Here is a tiny trained network, its code and every weight. The questions are about switching its units off for an input and a class, where a switched-off unit gives its printed mean instead of its output.

import numpy as np


def w(rows, s, z=0):
    codes = np.array(rows[::2]) - 128.0
    scale = np.full(codes.shape[1], s)
    scale[-1] = z or s
    return codes * scale


def f(y):
    return np.maximum(y, 0)


def log_softmax(a):
    a = a - a.max(-1, keepdims=True)
    return a - np.log(np.exp(a).sum(-1, keepdims=True))


def net(x, mask):
    res = np.array(x, float).reshape(1, 8) / 4 @ E
    y = f(res @ A[0][:, :-1].T + A[0][:, -1])
    res = res + np.where(mask, y, B[0][:, -1]) @ B[0][:, :-1]
    return log_softmax(res[-1] @ U[:, :-1].T + U[:, -1])


A, B = {}, {}
E = w([
[126,131,126,133,124],'x0',
[125,133,123,134,121],'x1',
[126,132,125,131,120],'x2',
[209,180,242,117,42],'x3',
[128,136,119,127,115],'x4',
[116,133,131,148,125],'x5',
[55,250,156,61,224],'x6',
[2,58,123,14,32],'x7',
],0.0087)
A[0] = w([
[41,66,109,74,89,233],'neuron 1',
[209,199,154,169,152,158],'neuron 2',
[184,2,110,184,82,255],'neuron 3',
[147,141,227,29,68,155],'neuron 4',
[170,130,13,179,240,160],'neuron 5',
[158,133,215,81,50,166],'neuron 6',
],0.0099,0.0075)
B[0] = w([
[87,152,55,55,131,247],'neuron 1',
[179,90,193,161,136,217],'neuron 2',
[141,5,87,155,40,245],'neuron 3',
[72,170,143,220,141,206],'neuron 4',
[67,188,73,202,94,214],'neuron 5',
[144,126,126,237,114,200],'neuron 6',
],0.013,0.015)
U = w([
[97,105,99,158,81,232],'0',
[65,222,137,146,159,178],'1',
[103,66,64,40,112,35],'2',
[84,180,92,6,176,108],'3',
[188,69,200,127,81,4],'4',
[158,152,235,133,218,91],'5',
],0.011,0.0032)

Each question gives the input, the list of numbers given to net, and the class t.
The units are the neurons (one row each of A and B). Each row of codes is followed by its name. A weight is (code - 128) times the scale printed after its matrix; where a second scale follows, it is the last column's (A, B and U).
mask holds one flag per neuron, in row order. A switched-off neuron (its flag False) gives its mean, the last column of its row in B, instead of its output. The means were averaged over made-up inputs and are rounded, as every weight is.
A unit's drop is (log p(t) with every unit on - log p(t) with that unit switched off) / (log p(t) with every unit on - log p(t) with every unit switched off).
The circuit of an input: a set's keep is (log p(t) with only the set's units on - log p(t) with every unit switched off) / (log p(t) with every unit on - log p(t) with every unit switched off). Starting from all 6 units, units are removed one at a time, each time the one whose removal leaves the highest keep (on an exact tie, the one counted first), for as long as the keep stays at least 0.8.
units of the circuit, in order: the units of the circuit, biggest drop first
unit that matters most: the unit with the biggest drop
top k neurons: the k neurons with the biggest drops, biggest first
drop of u: that unit's drop, to one decimal
input [-3,-3,-8,-1,2,-6,4,-1], class 1: top 2 neurons : [neuron 3; neuron 1]
input [4,-8,-5,3,5,5,-2,-8], class 4: unit that matters most : neuron 2
input [1,8,-6,-2,-5,7,4,8], class 3: units of the circuit, in order : [neuron 3; neuron 1]
input [0,3,-3,1,8,1,-3,-3], class 4: top 2 neurons : [neuron 1; neuron 4]
input [-7,5,-7,2,5,1,7,-5], class 5: units of the circuit, in order : [neuron 2; neuron 1]
input [6,-8,-6,4,3,-8,4,1], class 1: top 3 neurons : [neuron 3; neuron 4; neuron 2]
input [5,3,4,-5,3,1,0,8], class 2: top 2 neurons : [neuron 4; neuron 5]
input [8,-2,2,2,-5,7,-1,-7], class 4: top 3 neurons : [neuron 2; neuron 1; neuron 4]
input [-4,-1,8,-3,5,5,5,1], class 3: units of the circuit, in order : [neuron 3; neuron 4; neuron 6]
input [7,-1,-6,3,4,7,-2,0], class 4: units of the circuit, in order : [neuron 5; neuron 1]
input [-5,-1,0,4,-4,8,7,-1], class 5: top 4 neurons : [neuron 5; neuron 1; neuron 3; neuron 2]
input [0,-8,3,0,1,2,5,7], class 3: units of the circuit, in order : [neuron 1; neuron 3]
input [-6,-6,-7,-3,-8,-1,3,-6], class 1: top 2 neurons : [neuron 5; neuron 3]
input [-6,3,-2,-8,-3,-6,4,-3], class 1: unit that matters most : neuron 3
input [6,-7,-6,4,0,-2,3,0], class 5: top 3 neurons : [neuron 3; neuron 5; neuron 1]
input [1,-1,5,4,-2,-5,-2,-1], class 4: top 2 neurons : [neuron 5; neuron 1]
input [7,-3,2,1,6,-6,1,-6], class 5: units of the circuit, in order : [neuron 3; neuron 2]
input [6,3,7,6,0,3,1,0], class 5: top 3 neurons : [neuron 3; neuron 5; neuron 1]
input [-3,2,6,5,-4,1,8,-6], class 5: top 2 neurons : [neuron 2; neuron 3]
input [7,-4,-6,1,8,4,7,-2], class 5: unit that matters most : neuron 1
input [7,4,-5,-6,4,-6,3,3], class 3: drop of neuron 3 : 0.3
